Below are the code and all the weights of a small trained network. Each question names an input and a class and asks about switching units off, where a switched-off unit gives its printed mean instead of its output.

import numpy as np


def w(rows, s, z=0):
    codes = np.array(rows[::2]) - 128.0
    scale = np.full(codes.shape[1], s)
    scale[-1] = z or s
    return codes * scale


def f(y):
    return y / 2 * (1 + np.tanh(0.7978845608 * (y + 0.044715 * y**3)))


def log_softmax(a):
    a = a - a.max(-1, keepdims=True)
    return a - np.log(np.exp(a).sum(-1, keepdims=True))


def net(x, mask):
    res = np.array(x, float).reshape(1, 8) / 4 @ E
    y = f(res @ A[0][:, :-1].T + A[0][:, -1])
    res = res + np.where(mask, y, B[0][:, -1]) @ B[0][:, :-1]
    return log_softmax(res[-1] @ U[:, :-1].T + U[:, -1])


A, B = {}, {}
E = w([
[98,114,155,91,143,119,103,124,130,143,104,147],'x0',
[146,110,200,143,67,162,134,38,138,103,176,164],'x1',
[134,122,97,112,131,101,52,152,146,70,227,158],'x2',
[193,93,156,88,115,133,141,192,67,49,84,136],'x3',
[140,137,129,150,130,125,133,126,119,124,147,106],'x4',
[175,111,94,93,254,170,132,67,149,108,140,158],'x5',
[136,225,129,62,112,163,149,135,130,101,170,76],'x6',
[81,132,143,120,143,48,150,89,173,27,94,150],'x7',
],0.0094)
A[0] = w([
[111,117,100,95,126,154,221,113,148,164,62,111,121],'N0',
[75,137,113,143,15,95,90,176,94,192,141,101,52],'N1',
[98,171,147,16,94,168,165,94,160,65,157,69,191],'N2',
[113,147,187,174,156,188,198,145,130,161,80,129,45],'N3',
[144,81,103,116,181,149,124,94,129,128,159,82,127],'N4',
[144,125,205,143,117,173,177,109,132,94,170,183,61],'N5',
[95,179,86,168,124,103,114,71,184,255,180,142,101],'N6',
[148,131,188,136,81,142,132,67,124,136,167,204,45],'N7',
[63,149,164,162,156,120,182,92,151,60,32,94,131],'N8',
[139,163,54,105,201,165,114,49,109,95,94,132,63],'N9',
[141,109,162,154,145,248,107,169,96,222,144,127,109],'N10',
[192,86,101,96,195,167,145,105,133,177,155,165,65],'N11',
[110,54,128,217,143,104,138,119,126,103,112,193,254],'N12',
[94,152,22,108,193,82,139,229,136,128,94,107,78],'N13',
[97,126,84,126,144,75,69,203,132,93,248,201,106],'N14',
[252,72,189,114,141,133,150,220,62,121,126,133,226],'N15',
],0.0082,0.0058)
B[0] = w([
[127,81,130,63,116,158,155,146,172,153,150,81,180],'N0',
[17,89,132,152,32,95,142,113,117,50,101,119,209],'N1',
[102,183,108,170,140,205,117,122,109,171,108,98,233],'N2',
[167,27,116,2,103,156,125,88,167,89,170,24,159],'N3',
[92,100,129,145,69,114,177,138,142,75,142,127,178],'N4',
[151,104,53,119,175,30,96,67,71,168,128,123,166],'N5',
[240,169,185,72,135,103,87,125,168,118,18,140,236],'N6',
[147,84,11,133,146,75,123,26,30,192,121,45,174],'N7',
[135,113,164,71,144,115,179,139,130,115,205,145,204],'N8',
[59,108,153,160,40,110,144,149,78,34,66,143,202],'N9',
[62,183,139,85,127,138,186,105,143,148,216,189,224],'N10',
[45,130,97,145,35,85,149,191,58,31,82,126,199],'N11',
[93,237,167,161,183,218,91,178,106,152,146,97,250],'N12',
[139,102,66,189,141,113,128,17,79,242,119,164,225],'N13',
[136,55,134,64,112,184,175,123,211,136,170,95,240],'N14',
[162,175,105,108,89,117,87,102,208,139,105,177,254],'N15',
],0.0084,0.0093)
U = w([
[70,103,129,161,67,70,160,113,100,46,101,132,48],'0',
[168,73,56,150,146,58,128,51,62,223,134,125,54],'1',
[106,177,152,124,145,118,180,97,160,147,207,188,222],'2',
[178,13,139,91,127,170,153,117,188,133,196,88,58],'3',
[133,163,142,149,131,144,143,98,150,147,136,158,255],'4',
[233,184,151,113,120,76,92,97,188,111,46,157,75],'5',
[104,186,128,173,157,231,100,131,103,163,123,107,134],'6',
],0.011,0.0083)

Each question gives the input, the list of numbers given to net, and the class t.
The units are the neurons (one row each of A and B). Each row of codes is followed by its name. A weight is (code - 128) times the scale printed after its matrix; where a second scale follows, it is the last column's (A, B and U).
mask holds one flag per neuron, in row order. A switched-off neuron (its flag False) gives its mean, the last column of its row in B, instead of its output. The means were averaged over made-up inputs and are rounded, as every weight is.
A unit's drop is (log p(t) with every unit on - log p(t) with that unit switched off) / (log p(t) with every unit on - log p(t) with every unit switched off).
The circuit of an input: a set's keep is (log p(t) with only the set's units on - log p(t) with every unit switched off) / (log p(t) with every unit on - log p(t) with every unit switched off). Starting from the 12 units with the biggest drops (on a tie, the unit counted first), units are removed one at a time, each time the one whose removal leaves the highest keep (on an exact tie, the one counted first), for as long as the keep stays at least 0.8.
circuit, biggest first: the units of the circuit, biggest drop first
unit that matters most: the unit with the biggest drop
top k neurons: the k neurons with the biggest drops, biggest first
drop of u: that unit's drop, to one decimal
input [1,-7,2,-8,0,3,4,-7], class 5: circuit, biggest first : N6
input [-1,-6,-7,-3,2,-2,-3,-7], class 2: top 2 neurons : N10; N14
input [5,-8,5,-5,8,-8,4,1], class 0: top 3 neurons : N1; N7; N5
input [7,5,-7,8,0,8,8,6], class 0: top 3 neurons : N9; N6; N12
input [-1,6,3,-6,6,6,-7,0], class 6: top 4 neurons : N12; N15; N13; N1
input [0,5,1,8,-2,-1,-2,-3], class 5: top 2 neurons : N15; N13
input [1,6,-7,-1,-6,4,5,-7], class 2: top 3 neurons : N10; N14; N11
input [-4,-5,2,7,7,1,-8,-4], class 6: top 4 neurons : N12; N6; N8; N5
input [3,-6,0,2,-1,0,-5,1], class 1: top 2 neurons : N13; N2
input [5,-7,-8,-7,-3,8,1,-4], class 0: circuit, biggest first : N11; N9
input [8,0,1,8,-7,2,-8,-1], class 5: top 4 neurons : N15; N2; N10; N13
input [3,-2,8,-7,-2,5,-7,-7], class 3: top 2 neurons : N14; N15
input [-2,3,-6,0,4,8,8,1], class 0: top 3 neurons : N9; N12; N11
input [5,-4,5,7,8,-1,-8,4], class 4: circuit, biggest first : N12; N15
input [5,-5,3,-7,5,-5,-3,1], class 5: unit that matters most : N6
input [-1,1,4,1,-4,-1,-6,6], class 2: circuit, biggest first : N2; N12
input [2,8,-5,5,-4,1,0,-6], class 1: top 2 neurons : N7; N5
input [-7,-1,-6,-3,-4,3,-1,-7], class 2: drop of N3 : -0.4
input [4,4,7,-5,7,2,2,0], class 3: drop of N10 : 0.0
input [7,-2,4,0,3,4,8,5], class 6: unit that matters most : N2
input [3,7,1,8,7,1,0,6], class 5: drop of N13 : 1.6
